How the points are linked:
br: *>zq, !>tm, +>cp, §>bb, $>lf, @>mq
nz: *>bn, !>ht, +>dc, §>fh, $>ng, @>sc
tc: *>lq, !>nz, +>tb, §>mb, $>qz, @>fh
pn: *>dm, !>dz, +>lt, §>ds, $>qn, @>th
fd: *>jg, !>lb, +>ml, §>hb, $>rl, @>cn
rr: *>bt, !>rl, +>ds, §>dz, $>jn, @>jg
mb: *>dd, !>fh, +>lb, §>dc, $>lq, @>gm
bb: *>sl, !>mq, +>cl, §>qr, $>zq, @>pf
td: *>cr, !>mg, +>dz, §>rl, $>sd, @>sb
cp: *>nh, !>qr, +>bg, §>cl, $>fc, @>lf
sd: *>dz, !>fd, +>bt, §>cr, $>rr, @>hb
hq: *>sc, !>nh, +>sn, §>tj, $>ht, @>qs
dc: *>zl, !>gm, +>cn, §>qz, $>dd, @>ng
qr: *>cq, !>pf, +>jh, §>lf, $>sl, @>sj
dz: *>tq, !>jg, +>mf, §>th, $>bt, @>sd
ht: *>sn, !>bg, +>gm, §>sc, $>zb, @>zn
sj: *>qr, !>hr, +>sl, §>hh, $>bb, @>lt
ds: *>jd, !>th, +>tm, §>mf, $>dm, @>jn
mf: *>hr, !>jn, +>mq, §>qn, $>jd, @>bt
bg: *>hd, !>jh, +>ms, §>zn, $>tj, @>fc
hr: *>pf, !>ds, +>br, §>lt, $>mq, @>mf
jg: *>rr, !>ld, +>jn, §>sd, $>ml, @>fd
jn: *>ds, !>cr, +>dm, §>bt, $>pn, @>ml
ml: *>jn, !>td, +>pn, §>rr, $>th, @>rl
ld: *>rl, !>tb, +>cr, §>fd, $>td, @>lb
mq: *>br, !>dm, +>lf, §>pf, $>hh, @>jd
bt: *>mf, !>ml, +>jd, §>tq, $>ds, @>rr
dm: *>tm, !>tq, +>sj, §>jd, $>lt, @>pn
qn: *>lt, !>bt, +>pf, §>dm, $>hr, @>tq
tj: *>ms, !>qs, +>nz, §>hd, $>sc, @>sm
fc: *>bg, !>sl, +>tj, §>nh, $>sm, @>cq
cn: *>fd, !>lq, +>rl, §>mg, $>ld, @>dd
lf: *>cp, !>sj, +>fc, §>zq, $>cq, @>hh
sc: *>nz, !>zn, +>ng, §>ms, $>sn, @>hq
rl: *>ml, !>sb, +>th, §>jg, $>cr, @>ld
jh: *>sm, !>zq, +>hq, §>fc, $>qs, @>sl
hd: *>zb, !>sm, +>fh, §>ht, $>ms, @>bg
th: *>pn, !>sd, +>qn, §>jn, $>tq, @>cr
sn: *>ng, !>hd, +>mb, §>nz, $>gm, @>ht
sb: *>td, !>zl, +>sd, §>ld, $>hb, @>tb
zl: *>mg, !>mb, +>fd, §>tb, $>cn, @>dc
tm: *>hh, !>qn, +>qr, §>mq, $>sj, @>dm
lb: *>ld, !>qz, +>td, §>cn, $>sb, @>lq
dd: *>cn, !>tc, +>ld, §>zl, $>lb, @>mb
cl: *>qs, !>lf, +>zn, §>jh, $>nh, @>zq
qs: *>hq, !>cp, +>ht, §>sm, $>zn, @>cl
ng: *>dc, !>zb, +>dd, §>bn, $>mb, @>sn
fh: *>tc, !>sc, +>qz, §>gm, $>bn, @>ms
tq: *>qn, !>rr, +>hr, §>pn, $>mf, @>dz
jd: *>mq, !>pn, +>hh, §>hr, $>tm, @>ds
cr: *>th, !>hb, +>tq, §>ml, $>dz, @>td
zn: *>ht, !>fc, +>zb, §>hq, $>hd, @>nh
zq: *>cl, !>hh, +>nh, §>sl, $>cp, @>br
zb: *>gm, !>tj, +>tc, §>sn, $>fh, @>hd
ms: *>fh, !>hq, +>bn, §>zb, $>nz, @>tj
sl: *>jh, !>br, +>qs, §>cq, $>cl, @>bb
tb: *>sb, !>dc, +>hb, §>lb, $>mg, @>qz
mg: *>hb, !>dd, +>jg, §>sb, $>fd, @>zl
lt: *>sj, !>mf, +>bb, §>tm, $>pf, @>qn
bn: *>qz, !>sn, +>zl, §>tc, $>dc, @>nz
hb: *>sd, !>cn, +>rr, §>td, $>jg, @>mg
pf: *>bb, !>jd, +>zq, §>sj, $>br, @>hr
nh: *>zn, !>cq, +>hd, §>qs, $>bg, @>cp
gm: *>mb, !>ms, +>lq, §>ng, $>tc, @>zb
cq: *>fc, !>bb, +>sm, §>cp, $>jh, @>qr
hh: *>lf, !>lt, +>cq, §>br, $>qr, @>tm
sm: *>tj, !>cl, +>sc, §>bg, $>hq, @>jh
qz: *>tb, !>ng, +>mg, §>lq, $>zl, @>bn
lq: *>lb, !>bn, +>sb, §>dd, $>tb, @>tc

The rows follow the links: the fewer symbols apart two points are, the more alike their rows tend to be.

Each row is also shifted at random along 4 hidden directions that mean nothing.

Name the point of each row.
[0,-6,25,16,-57,-28,55,29,35,29,-34,-91,42,0,45,10,-21,24,20,52,-9,-4,4,51,-49,-6,-126,35,-7,-16,-32,-29,-2,-6,-28,-25,-6]
point: cq
[-116,-20,-27,-30,-4,33,-6,18,5,-22,-4,-54,8,1,-19,12,-30,-3,-9,36,-5,22,28,8,-1,-18,-50,9,-30,10,-61,-9,33,-17,-22,41,8]
point: ds
[-51,6,-19,-8,42,25,-30,-7,30,-26,19,-36,-52,1,-18,-18,26,-12,-29,42,5,15,-5,-50,31,5,-65,-2,-3,-6,12,10,-11,15,19,25,27]
point: sb
[83,-41,-26,-11,66,12,-34,-15,-4,-14,11,-20,-42,-1,-28,-26,25,-19,-29,10,-58,13,42,-51,38,21,-44,5,4,17,40,20,-20,13,16,27,29]
point: lb
[-10,31,42,41,-45,-38,45,9,44,27,-12,-36,3,4,54,0,20,23,16,31,26,-21,-42,20,-31,7,-70,15,17,-29,18,-17,-27,14,8,-54,-9]
point: tj
[-39,-4,-21,-11,48,21,-32,-17,1,-24,15,2,-48,-1,-25,-36,28,-9,-27,-1,-26,10,3,-53,36,12,-22,12,5,-1,22,20,-12,16,25,24,25]
point: mg
[75,9,39,40,-26,-32,27,3,37,25,6,-15,-1,7,44,37,21,2,15,28,44,-19,-12,15,-19,9,-9,-36,19,-2,41,-21,-29,10,10,-56,-18]
point: ht
[50,-9,22,31,10,-28,8,-12,19,15,6,-5,-32,3,23,-18,41,3,-8,1,-24,-14,1,-28,6,25,-35,8,28,-5,58,2,-42,21,30,-35,6]
point: gm
[5,27,-2,-14,-33,-4,18,12,-22,7,-27,13,58,-6,-2,-6,-42,14,22,-24,11,0,-29,51,-29,-21,19,25,-17,-15,-47,-1,31,-15,-34,12,-11]
point: sj
[-29,-31,20,11,-60,-27,52,24,4,29,-31,-58,49,-1,34,9,-26,23,19,16,-39,-7,28,52,-44,-2,-74,38,-7,1,-37,-28,6,-16,-27,-21,-12]
point: zq
[140,17,-10,-20,-9,-7,12,9,-31,12,-29,13,70,-8,-11,-5,-49,5,25,-23,-1,5,-17,58,-24,-19,19,25,-17,-9,-36,6,30,-16,-46,18,-6]
point: hh
[-113,-8,-33,-34,25,34,-32,-8,-30,-29,3,21,-13,-5,-40,-34,-10,-4,-21,-31,-38,17,9,-26,25,-6,18,25,-14,3,-32,18,21,-4,2,49,16]
point: dz
[21,38,1,10,39,-10,-26,-30,-12,-8,10,67,-46,-6,-11,-68,45,2,-18,-52,-20,-11,-53,-48,29,23,29,28,29,-27,55,33,-33,31,42,-5,18]
point: dc
[41,7,43,37,-43,-29,34,10,30,28,8,-2,11,9,46,64,6,3,23,24,65,-20,-5,29,-27,0,30,-55,14,6,25,-29,-16,-2,4,-60,-31]
point: zn
[169,13,26,29,-11,-43,39,9,40,29,-27,-70,17,0,37,-26,14,15,11,41,-19,-7,-20,21,-27,13,-136,45,13,-31,29,-5,-33,15,-9,-29,13]
point: hd
[-2,24,-23,-13,54,32,-45,-9,23,-31,27,-5,-48,3,-29,1,21,-21,-24,34,42,16,-16,-47,36,-2,-6,-31,-5,-3,18,13,-6,13,18,27,22]
point: ld
[-152,-10,-23,-19,26,30,-31,-10,-10,-27,14,11,-42,-3,-28,-30,13,-6,-26,-13,-28,13,10,-45,30,2,2,12,-3,5,-10,12,6,4,23,32,17]
point: rl
[11,35,-6,6,46,8,-29,-15,32,-18,23,-2,-55,1,-7,-27,42,-9,-18,23,24,2,-37,-50,30,11,-37,-6,12,-19,43,19,-26,25,31,6,23]
point: dd
[54,-7,35,33,-46,-32,44,18,33,31,-10,-45,21,6,48,43,-1,9,21,40,26,-15,8,37,-33,1,-43,-18,7,1,10,-29,-15,-4,-9,-49,-21]
point: sm
[37,-37,-40,-36,56,40,-46,-8,-25,-28,19,18,-14,-1,-51,17,-12,-30,-18,-4,-11,24,48,-27,37,-5,54,-35,-17,34,-6,14,21,-12,-4,50,10]
point: ml
[-42,-4,-28,-35,-1,24,-17,-1,-58,-12,-9,60,36,-6,-38,-7,-45,-4,7,-57,-11,9,5,22,1,-20,101,5,-21,10,-51,13,44,-24,-24,41,-9]
point: dm
[94,-44,0,13,44,-13,-15,-21,-9,6,13,13,-41,0,-5,-21,40,-11,-16,-19,-62,-5,41,-46,29,31,-1,-1,25,17,64,14,-36,15,30,-11,13]
point: mb
[39,-20,10,22,28,-14,-6,-14,18,4,13,-8,-45,3,12,-18,45,-4,-15,7,-32,-8,14,-42,17,27,-37,2,25,4,57,7,-38,19,33,-21,14]
point: tc
[20,2,-4,7,47,22,-41,-16,17,-20,47,35,-58,11,-14,42,34,-29,-20,18,60,3,8,-53,41,8,75,-84,11,24,53,5,-17,12,34,-6,-3]
point: zl

In each set, the symbols that take the first to the second take the third to the fourth, perhaps in another order. Give the fourth.
Answers are names.
A [23,49,26,31,7,-26,5,-14,33,6,4,5,-37,-2,27,-42,47,12,-5,5,13,-17,-65,-27,4,17,-47,22,27,-39,53,12,-42,32,33,-33,14]
B [92,-34,26,33,7,-30,6,-18,-10,24,15,40,-20,4,20,14,32,-5,3,-32,-24,-19,30,-17,8,25,58,-27,31,21,67,-3,-36,8,29,-47,-16]
C [-11,-7,-34,-40,10,24,-9,8,-30,-13,-20,-10,34,-8,-35,-25,-41,1,0,-13,-33,20,9,20,-2,-17,-12,37,-28,0,-57,12,38,-17,-34,54,12]
D ds

A [-10,19,7,17,30,-4,-21,-21,11,-8,22,32,-53,2,1,-25,46,-5,-18,-11,6,-8,-25,-48,27,18,14,-8,24,-9,54,14,-33,25,42,-16,11]
B [-34,30,-26,-16,48,25,-33,-5,29,-34,8,-39,-44,-2,-25,-43,22,-6,-29,40,3,19,-30,-45,29,-1,-87,25,-8,-24,1,21,-8,20,12,38,37]
C [63,68,29,19,-38,-37,31,1,1,24,-27,24,38,-6,29,-34,-5,26,27,-26,25,-20,-83,41,-33,-3,-5,42,12,-47,2,5,-7,11,-11,-30,-7]
D zb

A [-21,17,31,19,-57,-33,44,13,7,28,-24,-10,38,0,39,0,-11,25,24,-6,5,-18,-24,45,-41,-4,-21,27,5,-19,-16,-18,0,-3,-14,-36,-17]
B [62,-10,21,15,-42,-41,41,4,-25,33,-34,10,46,-7,26,-33,-12,24,21,-44,-59,-18,-2,40,-33,8,-12,56,12,-13,-1,-3,-6,-3,-13,-28,-10]
C [9,29,-22,-13,57,17,-43,-27,-16,-24,15,54,-45,-5,-33,-57,30,-10,-23,-35,-12,5,-37,-54,38,9,31,14,10,-15,32,36,-11,23,28,28,24]
D sb

A [-34,54,-25,-18,50,40,-56,-15,-1,-38,38,62,-43,3,-40,9,13,-23,-19,-4,83,10,-48,-42,41,-14,97,-55,-4,-4,12,21,11,10,18,29,8]
B [-29,-9,-37,-32,47,36,-42,-9,-19,-31,13,15,-22,-2,-46,-14,-2,-18,-23,-9,-13,21,14,-35,33,-3,23,-5,-14,11,-11,21,14,0,3,47,18]
C [1,-66,27,19,-56,-35,48,12,-21,39,-21,-9,41,3,35,22,-14,16,21,-26,-61,-15,65,39,-35,11,11,10,11,27,-5,-27,-4,-21,-10,-41,-27]
D sm

A [119,0,-23,-9,69,-4,-27,-23,-7,-11,-9,-6,-36,-9,-28,-90,35,-3,-27,-16,-80,8,-11,-51,35,26,-82,67,13,-22,46,40,-30,27,21,28,45]
B [8,78,9,17,35,10,-34,-17,43,-22,38,34,-62,7,2,11,46,-14,-10,27,106,-5,-75,-46,31,3,36,-57,16,-24,53,13,-28,32,38,-18,6]
C [-16,30,33,39,-18,-36,20,-15,13,20,0,29,-23,0,35,-33,41,19,5,-26,-4,-26,-45,-14,-8,19,-3,20,33,-25,46,3,-38,24,34,-47,-3]
D ms

A [38,-9,-40,-31,61,32,-40,-5,2,-29,3,-29,-24,-5,-43,-33,-1,-14,-27,23,-30,26,12,-36,32,0,-56,19,-15,1,-4,22,6,7,-2,55,34]
B [-22,-48,-38,-35,33,42,-32,3,-26,-26,16,4,-3,1,-43,33,-25,-27,-14,2,-9,25,63,-12,25,-9,51,-38,-24,40,-26,2,29,-19,-13,46,1]
C [52,-17,22,13,-47,-32,46,18,7,31,-31,-46,47,-2,33,5,-20,18,22,12,-26,-7,12,50,-40,0,-65,32,-1,-5,-17,-19,0,-9,-24,-24,-10]
D bg

A [74,-37,9,0,-37,-16,38,24,1,23,-24,-52,57,1,15,35,-39,7,21,22,-18,0,45,56,-37,-9,-39,5,-15,16,-31,-23,16,-24,-40,-9,-14]
B [27,23,24,14,-47,-28,34,5,-18,28,-20,34,46,-2,25,0,-18,19,27,-37,10,-18,-30,48,-35,-4,47,14,5,-14,-10,-7,7,-5,-16,-29,-24]
C [-6,-4,-42,-35,55,30,-43,-17,-34,-28,0,24,-18,-9,-50,-59,-2,-9,-24,-33,-53,19,1,-36,35,4,1,39,-10,-3,-8,35,13,4,4,58,31]
D th

A [133,-25,29,31,-16,-42,32,1,11,34,-12,-23,15,2,33,7,14,8,15,6,-28,-15,19,15,-19,17,-38,8,18,3,38,-11,-29,5,1,-42,-9]
B [-65,31,1,15,27,1,-17,-13,34,-16,14,-10,-60,0,6,-43,48,1,-23,20,4,-2,-40,-53,24,17,-61,18,17,-25,38,13,-33,30,39,-5,24]
C [8,-17,-29,-33,11,38,-16,23,8,-21,5,-46,19,5,-28,57,-41,-21,0,55,44,27,37,18,3,-25,-10,-42,-36,27,-49,-12,38,-22,-36,42,-1]
D zq

A [28,17,37,33,-41,-32,25,-6,-15,28,3,73,18,2,35,22,6,9,27,-52,30,-29,-25,25,-22,5,108,-26,26,1,27,-9,-13,1,9,-55,-36]
B [-28,-7,32,37,-11,-29,12,-14,11,18,10,20,-34,3,32,-11,44,8,-3,-18,-17,-22,-1,-25,3,25,7,-2,34,-2,52,-6,-41,17,39,-49,-7]
C [-62,-33,12,-2,-56,-15,30,7,-51,23,-20,48,55,-5,11,10,-37,17,23,-67,-40,-13,28,47,-29,-8,86,15,-1,17,-38,-13,24,-24,-19,-15,-31]
D nh

A [-72,-75,-28,-17,31,44,-23,15,33,-28,30,-90,-37,11,-19,74,-4,-30,-24,90,8,26,99,-32,25,-4,-53,-66,-26,54,-15,-24,11,-17,-2,29,5]
B [-148,52,-17,-25,-16,38,-11,17,16,-27,4,-14,8,2,-16,16,-29,0,-1,33,75,16,-42,15,-4,-32,-2,-13,-29,-15,-63,-4,37,-9,-20,35,0]
C [8,-14,19,9,-51,-28,36,7,-28,28,-25,20,53,-4,22,3,-26,20,25,-40,-26,-15,6,49,-37,-4,33,22,2,1,-22,-10,11,-15,-19,-24,-24]
D zn

A [-22,-52,-29,-19,45,40,-32,4,20,-26,29,-53,-40,9,-28,43,5,-28,-27,58,4,25,69,-40,31,-1,-29,-51,-17,41,2,-7,5,-8,6,30,12]
B [-33,9,-35,-31,44,39,-42,-8,-16,-35,15,25,-21,-2,-45,-11,-6,-18,-18,-9,9,20,-3,-29,31,-9,37,-12,-16,3,-14,19,20,-1,2,49,17]
C [-25,-7,-5,-16,-36,2,23,20,-16,8,-27,-21,53,-4,1,7,-44,13,17,-3,-13,4,9,49,-29,-17,-13,24,-22,-2,-56,-13,31,-19,-36,12,-9]
D bb

A [137,-18,28,25,-33,-32,42,19,32,33,-15,-63,37,6,40,48,-11,4,23,52,19,-8,22,44,-35,0,-63,-15,0,5,7,-27,-11,-7,-25,-37,-14]
B [125,37,6,-3,-25,-20,26,13,-6,19,-33,-5,63,-5,10,-9,-36,13,27,-6,16,-3,-40,58,-34,-16,-16,30,-10,-28,-24,2,16,-9,-39,0,-4]
C [56,10,29,22,-39,-37,27,-7,-36,32,-15,73,37,-2,25,-6,-5,15,26,-71,-10,-26,-20,34,-26,5,95,8,21,-5,16,0,-7,-4,-3,-41,-27]
D zq

A [-68,-49,-3,10,30,12,-24,-14,11,-12,32,-2,-60,6,-6,19,38,-14,-25,12,-20,3,53,-58,33,21,11,-37,13,32,40,-4,-24,7,39,-8,3]
B [5,-7,39,39,-49,-40,50,15,42,34,-17,-65,8,3,55,8,17,21,14,40,-12,-17,3,24,-35,13,-104,22,15,-12,13,-28,-28,6,2,-50,-9]
C [84,42,15,24,26,-20,-19,-27,-9,3,19,87,-33,1,6,-25,42,-5,-1,-51,26,-19,-53,-33,22,19,89,-16,34,-16,72,25,-34,27,38,-29,-2]
D cl

A [-79,75,31,18,-67,-22,40,15,20,18,-25,1,38,-3,38,-12,-15,30,28,-2,54,-17,-85,51,-44,-17,-19,33,-1,-47,-37,-12,9,1,-14,-28,-13]
B [-14,1,29,18,-58,-27,42,14,-1,28,-16,1,40,0,35,27,-17,17,26,-9,13,-18,-3,47,-38,-6,18,-1,3,-2,-15,-24,4,-11,-13,-36,-28]
C [-29,-33,42,44,-40,-36,32,-3,8,32,8,13,-9,6,45,33,28,8,11,-12,-10,-27,31,1,-15,18,32,-26,29,19,40,-26,-31,1,26,-65,-29]
D zb

A [34,29,-24,-30,0,29,-9,18,4,-18,-6,-21,36,-1,-22,31,-47,-8,8,32,58,19,-17,36,-8,-32,3,-17,-33,-3,-53,0,40,-19,-42,41,-1]
B [-52,25,-33,-45,2,12,-7,-3,-60,-12,-38,35,45,-17,-38,-94,-40,22,-2,-74,-76,12,-40,23,-6,-13,-6,104,-18,-31,-65,31,38,-9,-28,60,21]
C [54,-17,-43,-39,52,40,-43,-2,-21,-28,9,2,-2,-1,-51,7,-26,-25,-14,5,-1,25,27,-15,28,-13,23,-17,-25,19,-21,17,28,-12,-18,58,16]
D dz

A [-35,4,29,18,-62,-25,38,15,-1,26,-13,8,41,3,34,33,-20,16,28,-12,21,-18,-5,49,-37,-7,34,-7,3,1,-21,-25,8,-14,-14,-38,-31]
B [-141,41,20,6,-74,-23,42,13,-16,18,-33,19,46,-7,27,-37,-22,38,22,-43,-12,-16,-54,48,-44,-13,-5,67,0,-36,-49,-8,18,-5,-14,-15,-12]
C [-12,33,-42,-46,32,30,-31,-6,-36,-29,-16,25,15,-11,-48,-62,-26,2,-13,-34,-25,20,-38,-2,15,-16,2,53,-23,-25,-42,34,33,-2,-19,67,26]
D dz

A [-1,51,-19,-8,51,23,-33,-3,54,-33,11,-59,-52,-1,-15,-37,30,-8,-27,67,35,18,-52,-46,28,0,-119,16,-7,-34,15,18,-17,28,13,29,41]
B [10,-57,-41,-40,27,36,-22,4,-34,-19,0,-11,17,-3,-46,17,-38,-18,-8,-2,-40,26,70,2,15,-12,23,-10,-27,37,-40,3,35,-25,-27,52,5]
C [-44,12,-12,-22,-26,18,5,18,-8,-7,-12,-12,41,1,-10,26,-43,3,13,11,31,12,-2,41,-19,-27,15,-5,-28,2,-58,-11,40,-20,-34,24,-11]
D nh

